Below is a small trained network, with its code and all its weights. Each question gives an input and a target symbol and asks what happens when units are switched off, that is, made to give their printed mean instead of their output.

import numpy as np


def w(rows, s, z=0):
    codes = np.array(rows[::2]) - 128.0
    scale = np.full(codes.shape[1], s)
    scale[-1] = z or s
    return codes * scale


def f(y):
    return np.maximum(y, 0)


def softmax(a):
    e = np.exp(a - a.max(-1, keepdims=True))
    return e / e.sum(-1, keepdims=True)


def log_softmax(a):
    a = a - a.max(-1, keepdims=True)
    return a - np.log(np.exp(a).sum(-1, keepdims=True))


def net(x, mask):
    ids = ['ΛΨαβγδεζηθμξπτφω'.index(c) for c in x.split()]
    T = len(ids)
    res = E[ids] + P[:T]
    r = res
    for j in range(2):
        rows = slice(3 * j, 3 * j + 3)
        q, k, v = (r @ M[0][rows].T for M in (Q, K, V))
        z = softmax(np.where(np.tri(T) > 0, q @ k.T / 3**0.5, -1e9)) @ v
        o = O[0][rows]
        res = res + np.where(mask[j], z, o[:, -1]) @ o[:, :-1]
    y = f(res @ A[0][:, :-1].T + A[0][:, -1])
    res = res + np.where(mask[2:6], y, B[0][:, -1]) @ B[0][:, :-1]
    return log_softmax(res[-1] @ U[:, :-1].T + U[:, -1])


Q, K, V, O, A, B = {}, {}, {}, {}, {}, {}
E = w([
[209,82,132],'Λ',
[91,176,252],'Ψ',
[195,116,223],'α',
[107,131,122],'β',
[108,139,132],'γ',
[147,133,42],'δ',
[160,182,90],'ε',
[107,136,127],'ζ',
[142,174,90],'η',
[14,135,129],'θ',
[106,129,118],'μ',
[160,235,158],'ξ',
[113,174,174],'π',
[11,249,35],'τ',
[130,46,166],'φ',
[105,140,131],'ω',
],0.013)
P = w([
[188,196,9],'0',
[138,132,138],'1',
[141,132,134],'2',
[142,130,132],'3',
[141,127,135],'4',
[139,126,135],'5',
[140,125,134],'6',
[141,126,134],'7',
[141,126,134],'8',
[142,127,134],'9',
[142,127,135],'10',
[140,128,134],'11',
],0.015)
Q[0] = w([
[5,185,94],'h1',
[166,141,104],'h1',
[193,237,38],'h1',
[81,103,137],'h2',
[148,91,175],'h2',
[88,77,198],'h2',
],0.023)
K[0] = w([
[1,207,105],'h1',
[169,131,92],'h1',
[216,235,10],'h1',
[73,81,136],'h2',
[159,72,138],'h2',
[89,47,166],'h2',
],0.022)
V[0] = w([
[242,208,253],'h1',
[95,221,186],'h1',
[182,56,100],'h1',
[128,149,38],'h2',
[155,152,160],'h2',
[156,91,66],'h2',
],0.018)
O[0] = w([
[143,176,252,112],'h1',
[67,142,196,167],'h1',
[196,127,81,86],'h1',
[131,198,148,254],'h2',
[144,114,148,135],'h2',
[146,166,96,161],'h2',
],0.022,0.018)
A[0] = w([
[95,182,150,254],'n1',
[12,111,205,105],'n2',
[3,109,124,149],'n3',
[153,101,2,179],'n4',
],0.007,0.0059)
B[0] = w([
[146,40,131,245],'n1',
[116,128,1,252],'n2',
[205,122,197,214],'n3',
[75,5,153,186],'n4',
],0.0091,0.027)
U = w([
[228,122,126,118],'Λ',
[53,98,197,185],'Ψ',
[166,97,200,109],'α',
[144,128,112,231],'β',
[138,149,123,200],'γ',
[148,122,67,2],'δ',
[148,193,121,226],'ε',
[141,142,119,227],'ζ',
[139,178,116,132],'η',
[53,62,143,33],'θ',
[133,127,121,216],'μ',
[43,218,189,2],'ξ',
[110,147,155,226],'π',
[3,204,79,8],'τ',
[176,49,148,98],'φ',
[138,137,134,210],'ω',
],0.007,0.0048)

Each question gives the input, a string of symbols that net reads in full, and the target symbol t.
The units are the heads (3 rows each of Q, K, V and O) and the neurons (one row each of A and B). Each row of codes is followed by its name. A weight is (code - 128) times the scale printed after its matrix; where a second scale follows, it is the last column's (O, A, B and U).
mask holds one flag per unit, heads first, then neurons. A switched-off unit (its flag False) gives its mean, the last column of its rows in O or B, instead of its output. The means were averaged over made-up inputs and are rounded, as every weight is.
A unit's drop is (log p(t) with every unit on - log p(t) with that unit switched off) / (log p(t) with every unit on - log p(t) with every unit switched off).
The circuit of an input: a set's keep is (log p(t) with only the set's units on - log p(t) with every unit switched off) / (log p(t) with every unit on - log p(t) with every unit switched off). Starting from all 6 units, units are removed one at a time, each time the one whose removal leaves the highest keep (on an exact tie, the one counted first), for as long as the keep stays at least 0.8.
units of the circuit, in order: the units of the circuit, biggest drop first
most important unit: the unit with the biggest drop
which heads matter: for each layer, one digit per head in row order, 1 if its drop is at least 0.15 and else 0, layers parted by /
drop of u: that unit's drop, to one decimal
input φ τ δ ξ ε, target φ: which heads matter	11
input θ Λ ξ φ τ Ψ θ, target θ: most important unit	h2
input ε ξ ζ τ ξ α δ ε, target ε: which heads matter	11
input θ δ ξ ε ζ η Ψ π Ψ δ, target θ: units of the circuit, in order	[h1; n4]
input δ Ψ μ Ψ ζ ξ Λ α ξ, target δ: which heads matter	11
input τ α ξ ω, target θ: units of the circuit, in order	[h1; h2]
input ξ α ξ γ, target Ψ: units of the circuit, in order	[h2; h1]
input τ β β, target θ: units of the circuit, in order	[h1; n4]
input α ξ ζ β ζ γ γ Λ δ, target α: which heads matter	10
input θ ξ ω ξ δ Ψ ξ ξ ξ ω Λ, target Λ: which heads matter	10
input ε τ β τ θ ξ ε ξ η, target ε: units of the circuit, in order	[h2; n4]
input Ψ π ξ τ α δ ξ Ψ τ ξ β η, target Ψ: which heads matter	11
input ξ ξ τ ξ ξ ξ β, target Ψ: drop of n4	-0.2
input ζ ξ ξ ξ φ ξ α, target α: drop of h1	1.1
input δ ξ ξ ε ξ δ ε β η, target δ: drop of n4	0.1
input τ τ ω β, target θ: units of the circuit, in order	[h1]
